Below are the code and all the weights of a small trained network. Each question names an input and a class and asks about switching units off, where a switched-off unit gives its printed mean instead of its output.

import numpy as np


def w(rows, s, z=0):
    codes = np.array(rows[::2]) - 128.0
    scale = np.full(codes.shape[1], s)
    scale[-1] = z or s
    return codes * scale


def f(y):
    return y / 2 * (1 + np.tanh(0.7978845608 * (y + 0.044715 * y**3)))


def log_softmax(a):
    a = a - a.max(-1, keepdims=True)
    return a - np.log(np.exp(a).sum(-1, keepdims=True))


def net(x, mask):
    res = np.array(x, float).reshape(1, 4) / 4 @ E
    y = f(res @ A[0][:, :-1].T + A[0][:, -1])
    res = res + np.where(mask, y, B[0][:, -1]) @ B[0][:, :-1]
    return log_softmax(res[-1] @ U[:, :-1].T + U[:, -1])


A, B = {}, {}
E = w([
[149,170,63,144,132,97,53,41],'x0',
[180,148,129,80,179,248,104,118],'x1',
[78,98,180,207,146,179,94,89],'x2',
[206,78,145,140,194,68,117,140],'x3',
],0.012)
A[0] = w([
[91,125,108,163,84,45,106,94,80],'n0',
[189,181,90,81,84,93,192,166,10],'n1',
[222,28,165,134,198,91,108,144,8],'n2',
[144,47,237,129,113,150,185,255,37],'n3',
[152,187,30,38,123,95,173,178,69],'n4',
[186,143,123,93,142,221,129,117,3],'n5',
[171,125,148,92,159,84,125,127,17],'n6',
[88,108,118,198,52,50,170,155,50],'n7',
[178,114,168,144,200,70,140,131,123],'n8',
[174,173,116,86,190,220,67,106,116],'n9',
[170,184,34,174,110,104,17,29,51],'n10',
[94,167,169,131,74,186,182,197,161],'n11',
[55,222,105,85,21,169,135,108,19],'n12',
[78,99,199,225,163,167,124,64,3],'n13',
],0.0095,0.0049)
B[0] = w([
[175,88,136,98,178,132,234,87,199],'n0',
[73,142,207,167,186,200,81,112,192],'n1',
[113,49,94,123,44,141,72,92,182],'n2',
[59,194,55,18,159,136,131,186,214],'n3',
[93,170,225,195,204,171,45,93,227],'n4',
[156,44,179,110,176,105,193,91,183],'n5',
[74,47,168,137,116,183,91,103,144],'n6',
[194,83,171,92,185,148,206,43,208],'n7',
[152,74,74,145,64,133,88,72,175],'n8',
[181,93,134,141,145,103,237,85,227],'n9',
[6,166,51,5,148,167,130,224,252],'n10',
[120,143,57,88,97,95,103,106,201],'n11',
[141,2,112,148,28,138,74,69,204],'n12',
[75,199,221,194,189,198,52,85,183],'n13',
],0.0088,0.013)
U = w([
[93,158,61,60,147,133,143,158,90],'0',
[172,89,158,124,161,130,252,101,107],'1',
[109,160,205,181,174,147,57,117,117],'2',
[138,58,95,135,21,134,79,105,111],'3',
[167,178,92,135,111,110,145,136,251],'4',
[150,153,132,156,99,100,141,145,115],'5',
[135,133,128,167,113,102,133,176,112],'6',
[157,148,140,150,108,110,131,174,112],'7',
],0.017,0.03)

Each question gives the input, the list of numbers given to net, and the class t.
The units are the neurons (one row each of A and B). Each row of codes is followed by its name. A weight is (code - 128) times the scale printed after its matrix; where a second scale follows, it is the last column's (A, B and U).
mask holds one flag per neuron, in row order. A switched-off neuron (its flag False) gives its mean, the last column of its row in B, instead of its output. The means were averaged over made-up inputs and are rounded, as every weight is.
A unit's drop is (log p(t) with every unit on - log p(t) with that unit switched off) / (log p(t) with every unit on - log p(t) with every unit switched off).
The circuit of an input: a set's keep is (log p(t) with only the set's units on - log p(t) with every unit switched off) / (log p(t) with every unit on - log p(t) with every unit switched off). Starting from the 12 units with the biggest drops (on a tie, the unit counted first), units are removed one at a time, each time the one whose removal leaves the highest keep (on an exact tie, the one counted first), for as long as the keep stays at least 0.8.
circuit, biggest first: the units of the circuit, biggest drop first
most important unit: the unit with the biggest drop
k most important neurons: the k neurons with the biggest drops, biggest first
drop when u is switched off: that unit's drop, to one decimal
input [4,8,-2,-3], class 1: most important unit	n9
input [-1,-2,5,6], class 3: 4 most important neurons	[n2 n4 n8 n1]
input [3,6,6,4], class 1: 4 most important neurons	[n9 n4 n5 n1]
input [-6,1,-8,2], class 2: 3 most important neurons	[n4 n1 n10]
input [-4,-2,-5,1], class 2: circuit, biggest first	[n4 n1]
input [-1,4,-6,-5], class 2: 2 most important neurons	[n4 n1]
input [-8,-6,2,-7], class 0: 2 most important neurons	[n3 n11]
input [3,3,2,-2], class 4: 3 most important neurons	[n3 n7 n0]
input [-6,0,-5,5], class 0: 2 most important neurons	[n3 n12]
input [3,-2,6,7], class 3: 3 most important neurons	[n2 n4 n8]
input [-5,-7,-8,-5], class 2: 2 most important neurons	[n4 n1]
input [7,3,6,-8], class 3: 3 most important neurons	[n12 n3 n4]
input [3,-4,-2,-5], class 3: 2 most important neurons	[n12 n9]
input [2,-4,-5,-7], class 3: most important unit	n12
input [4,-4,0,0], class 0: drop when n11 is switched off	-0.1
input [-4,6,-4,-2], class 1: drop when n10 is switched off	1.6
input [-3,7,7,-5], class 1: drop when n5 is switched off	1.1
